Each row, then one of two labels for whether it has a hidden trait; a new part has new ones:
[-14 -11   0 -16   1  13  13 -25  22   6  -7   3 -19  -3  -8  -1]  Q
[ 27 -12  10   9   0  14  -3 -12   7  15  -1 -14 -14   2   8   6]  Q
[-36 -11 -11   1  -8  17  -5  -3  -3  61 -19  14 -17 -40  -9   4]  M
[-8  0 -3 -2  0 -2  0 -1  1 -4 -2  0  0 -1 -3  0]  M
[-18   3  -9   2  -3  -3  -7   6  -9  15  -7   4   3 -15  -5   1]  Q
[ 6 -8  2 -5 -1  7  5 -6  8  8 -1  1 -5  1 -1  0]  M
[-26  -2   5  -8 -10  -4  -6   0  15  -8  -5  11   6  13   5  -3]  Q
[-14   7  -3  12   3   2   1  -3  -5 -10   5  -2  17   7   0   1]  M
[  9  16  -1  19  -1 -16 -19   2 -22 -12   0 -18   5   8   5   6]  Q
[  2   8  -2   3   0  -5  -4   8  -4 -10   1  -1   3  -2  -3   1]  M
[ 18  -3   3  -4   3   8   0   7  13  -1  -3   0 -11 -11   0   1]  M
[-23  10  -2   0  -6 -15 -10   7  -3 -21  -2   0  10  11   1  -3]  M
[  7  16  -4   4   3  -9  -9  12  -4 -21  -1  -1   3  -7  -4   1]  M
[ 23 -16 -25  10  -4 -10   0  32   2  -1   9  31   2 -30  20   9]  M
[  5 -15   4  -4   2   5  12  -8  11  10  -7   4 -18 -10  -3   3]  M
[ 25  -8   5  -5   3  12   1   4  21  -1  -5   2 -16 -13  -2   3]  Q
[ 5 -9  3 -3  1  4  5 -3  6  7 -2  2 -8 -4 -1  0]  M
[ 57  -4   7  -6   8  21  -5  17  42 -15  -9   6 -29 -31  -5   5]  M
[ 0  0 -1  1  1  2  0 -4  0 -1  2 -1  3  1  2  2]  M
[ 5  5 -1  2  1 -1 -3  5  1 -8 -1  0 -1 -5 -1  1]  M
[-25  -7   6  -9 -10  -2  -5  -3  14  -4  -6  10   3  15   7  -3]  Q
[ 1  4 -3  2  2 -5 -1  7 -7 -2  0  2  2 -2  1  0]  M
[  2 -15   3  -4  -1  14   7  -6  10  23  -3   3 -11  -6   1   1]  M
[ 1  0 -1 -2  2 -7  7 -1  0 -3 -6  2 -7 -7 -4  2]  M
[  7 -12   3  -3   2   5   8  -6   8   9  -4   1 -12  -6  -2   2]  M
[ 36 -39 -23   5  -6   4   8  30  21  28   7  38  -8 -38  26  12]  M
[-5  0  1  3  1  5  1 -3  0 -1  1 -1  5  2  0  0]  M
[ 12 -22   9  -6   1  23  10 -12  20  26  -2   2 -13  -3   3   1]  M
[ 24   2   2  -2   3   6  -6  10  17 -11  -6   2 -10 -16  -2   2]  Q
[ 25 -26  12  -2   0  24   5 -16  14  26  -3  -7 -18  -1   7   4]  M
[-22  -3  -2  -8   1   0   7 -12   8   1  -5   0  -5  -1  -5   0]  Q
[-14 -14   6  -8  -6   4   0  -6  17   6  -4   8  -2   8   5  -2]  Q
[  2 -17   9  -5  -3  13   4  -4  18  13  -3   3  -9   0   4  -1]  M
[-7 -4  2 -4 -3 -1 -1  0  7  1 -2  5 -1  7  3 -1]  M
[  1  11  -3   3   2  -8  -5   5  -4 -12  -1   0   2  -3  -3   0]  M
[ -4   7  -5   2   8 -27  17   2  -9 -17 -16   6 -16 -20 -16   5]  M
[-5 -7  4 -2 -1  6  3 -2  4 12 -2  0 -5 -3  0  1]  M
[ 56  -4   7  -6   8  20  -5  19  43 -14 -10   6 -27 -33  -5   5]  M
[ 20 -13   6  -5   1  15   3  -2  19   5  -3   3 -14 -10   0   2]  M
[ 16  11  -1   1   4   1  -7  15  11 -17  -3   2   0 -14  -4   2]  Q
[ -9 -15   7  -9  -6  10  -1  -6  22  10  -5   6  -6   8   5  -2]  Q
[ 10 -16   5  -5   1  10   7  -4  14  11  -2   1 -11  -3   1   0]  M
[  0 -24   3  -5  -3  24   6 -10  15  20  -8   6 -17 -15  -5   1]  Q
[-32  26  -8   4  -6 -30 -15  15 -17 -34  -1   4  22  10  -1  -3]  M
[-35  -6   7 -10 -13  -4  -7   1  17 -10  -7  14   7  17   7  -5]  Q
[ 1  3 -2  1  0 -2 -2  4 -1 -5 -1  1  1 -1  0 -1]  M
[-58 -41  -5 -44   5  21  36 -60  53  10 -20   4 -49 -11 -21  -2]  M
[ 20 -15   3  -6   5   2  17  -9  12  12 -11   4 -24 -17  -7   3]  Q
[-3 -4  2 -5 -2 10  1 -1  6  4 -1  3 -1  1  1 -1]  M
[ 12 -23   9 -11   0  25  12 -12  21  26  -3   2 -20  -5   1   0]  M
[  9 -22   8  -8  -1  18   8 -11  19  20  -2   2 -14  -2   3   1]  M
[  9 -16  -6   0  -1   4   4   5   9  13   1  12  -7 -11   9   4]  Q

[ 2  1 -2  5  1  2  9  0  3  2  2 22  3  4  4 13  1  3  2  7 10  1  6  1
  6 24  0 16  9  2  3 12  7  1  3  0  1 12  2  5  0  1  3 -1  4  0  3  4
  8  9  7  4  1 12  2  8  4  8 14  1  3 37  3  6  3 16  6  1  2  2  3  7
  2  4 19  1  9 14 15  2  5  0  3  1 19  3  6  3]  X
[ -1   0   8   6   0   4  16  -2   5  -3   0   9   2  15   2   1   4  -1
   7   3   9   3   8   1   2  19  -1  18   6   1   3   5   6  -2  -2   5
   6   6   0  -2   7   1  -2   2   4   3  -1  -4   6   1   2   2   0  16
  -1  17   6   3   6   4  13  29   5   9   8   8   4   2   3   2   0   3
   3  10 -11   8  11  13   8  -2   7   2   8   0  12  -2   5   9]  A
[ 0  0 -2  2 -2 -1  6  0  4  2  2 33  1  5  4 18  3  3  2  5  7 -1  7  2
  4 42  1 13 16  2  1  2 -1  3  2  2 -1  5  2  6 -2 -2  6  0  3 -1  7  5
  1 13  4  3  0  2  3  2  1  4 17  3  4 33  2 13  0 16  6  5  4  0  4  2
  2  2 13  2  4 21 14  2  5  0  5  1 24  3 14  2]  A
[ 2  1  1  7  1  4 11  1  3  0  1  2  1  4  4 11  1  2  4  6  9  2  6  1
  3  7  0 10  3  2  6 21 18  2  1  2  3  5  2  1  2  2  1  0  4  1  1  6
 10  5  3  3  1 15  2 12  6  7  9  1  5 43  3  4  6 12  4  0  1  3  2 15
  2  8 10  4 12  6  9  0  7  1  4  0 14  1  2  6]  X
[ 0 -1  2  5 -4  4  4 -6  4  1  0  3  2  9 -3  6  1  6  3  5  8 -2  4  1
  6 18  1 13  8  4  4 12  3  9  4  7  1 10  3  3  0 -2 11 -1  9 -1  2  5
  9  6  3  4  0 16  6 12  8  6  7  6  2 32  6  4  0 17  2  3  8  0  1  0
  0 12 13  3  8  8  3  2 10  0 -2  2 13 -2  6  3]  A
[ 1  0  1  2 -1  2  7 -1  4  1  1 11  1  5  0 12  1  2  5  5  8  0  4  1
  5 11  1 13 11  2  5 13  3  6  2  3  0  8  1  3  1 -1  6  0  4  0  2  4
  8  3  4  2  0 14  2  9  6  6 15  3  4 38  2  5  3  7  4  2  4  2  1 13
  1  5  9  3 13 12 10  1  8  1  1  1 14  0  7  6]  X
[ 2  1 -2  2  1  0  4  0  3  4  2 22  1  1  2 25  0  3  4  6  7  0  0  1
  8 13  2 18 10  2  4  8  3  2  2  0 -2  8  1  8 -1  0  5 -1  1  0  3  9
  5  2  6  2  1  8  2  2  4  4 18  1  2 39  1  3  6  4  4  2  3  3  4 38
  1  0 17  0  8 13 14  2  4  0  1  1 14  2  8  5]  X
[ 2  0  0  6  1  3  8 -2  5  1  1 17  2  4  2 13  0  2  3  6 12  2  4  1
  6 20  0 13  9  3  4 10  6  2  2  2  0  3  1  4  1  2  3  0  3  1  1  3
  8  9  5  4  1 14  2  9  6  7 13  1  4 42  2  5  3 19  5  1  3  2  2 11
  1  5 13  3 11  8 12  1  6  0  4  1 12  1  7  5]  X
[ 1  0  0  6 -1  3  6 -6  3  0  1 24  5  4  2 23  1  5  3  4 11  2  4  1
  7 36 -1 14 13  3  0  0  2  3  3  1 -2  9  2  7  1  3  7  0  2  1  4  4
  3 10  5  5  1 11  3  4  2  5 10  2  6 30  3 12  1 27  5  3  3  0  3  0
  1  1 11  1  8 15 15  6  2 -1  9  1 19  0 14  2]  X
[ 0 -1  0  4 -2  2  8 -4  3  0  1 23  4  5  4 12  3  5  4  5 11  1  6  1
  4 35 -1 20 11  3  1  1  1  5  1  3 -1  6  3  4  2  0  9  0  4  0  4  2
  2 10  4  6  0 10  4  4  2  4 11  6  6 33  3 12  1 19  5  3  5  0  2  1
  1  4  9  3  7 16 13  1  4  0  6  1 20  0 12  3]  A
[ 3  3 -2  7  2  4  9  5  4  2  1 15  2  5  5 10  1  0  0  7  6  0  7  1
  2  9  0 12  4  2  5 25 13  1  1  3  4  3  3  2 -1  1  2 -1  3 -1  1  3
 16  7  6  5  1 13  2 14  7 10 12 -1  2 40  3  3  3 20  4  1  2  2  2  7
  1  7 19  3 11  9 12  2  6  1  2  0 19  4  1  4]  A
[ 2  2 -4  6  1  1  8  2  3  2  1  7  2  6  5 18  1  3  2  9 11 -1  7  1
  3 19  1 12  7  2  4 15 10  4  3  2  1  4  3  6 -3  0  5 -1  2 -1  4  6
  9  9  6  5  1 10  3  7  5  9 15  0  2 46  2  3  2 18  5  2  2  2  3  8
  1  4 19  0  9 12  7  3  6  0  0  1 20  4  2  4]  X
[  1  -2  -1   3  -5   3   1 -10   5   2   1  13   4   2  -3  21  -2   8
   3   4  11  -2   0   0  10  25   1  21  14   5   2  -1  -4   9   5   5
  -5  10   2   6   0  -1  15  -1   7   0   3   7   3   9   3   4   1  16
   6   6   3   3  13   6   0  40   2   7   1  20   3   3   8   1   1  11
  -1   3  19  -1   9  11   9   4   6  -2   1   2   7  -3  15   2]  X
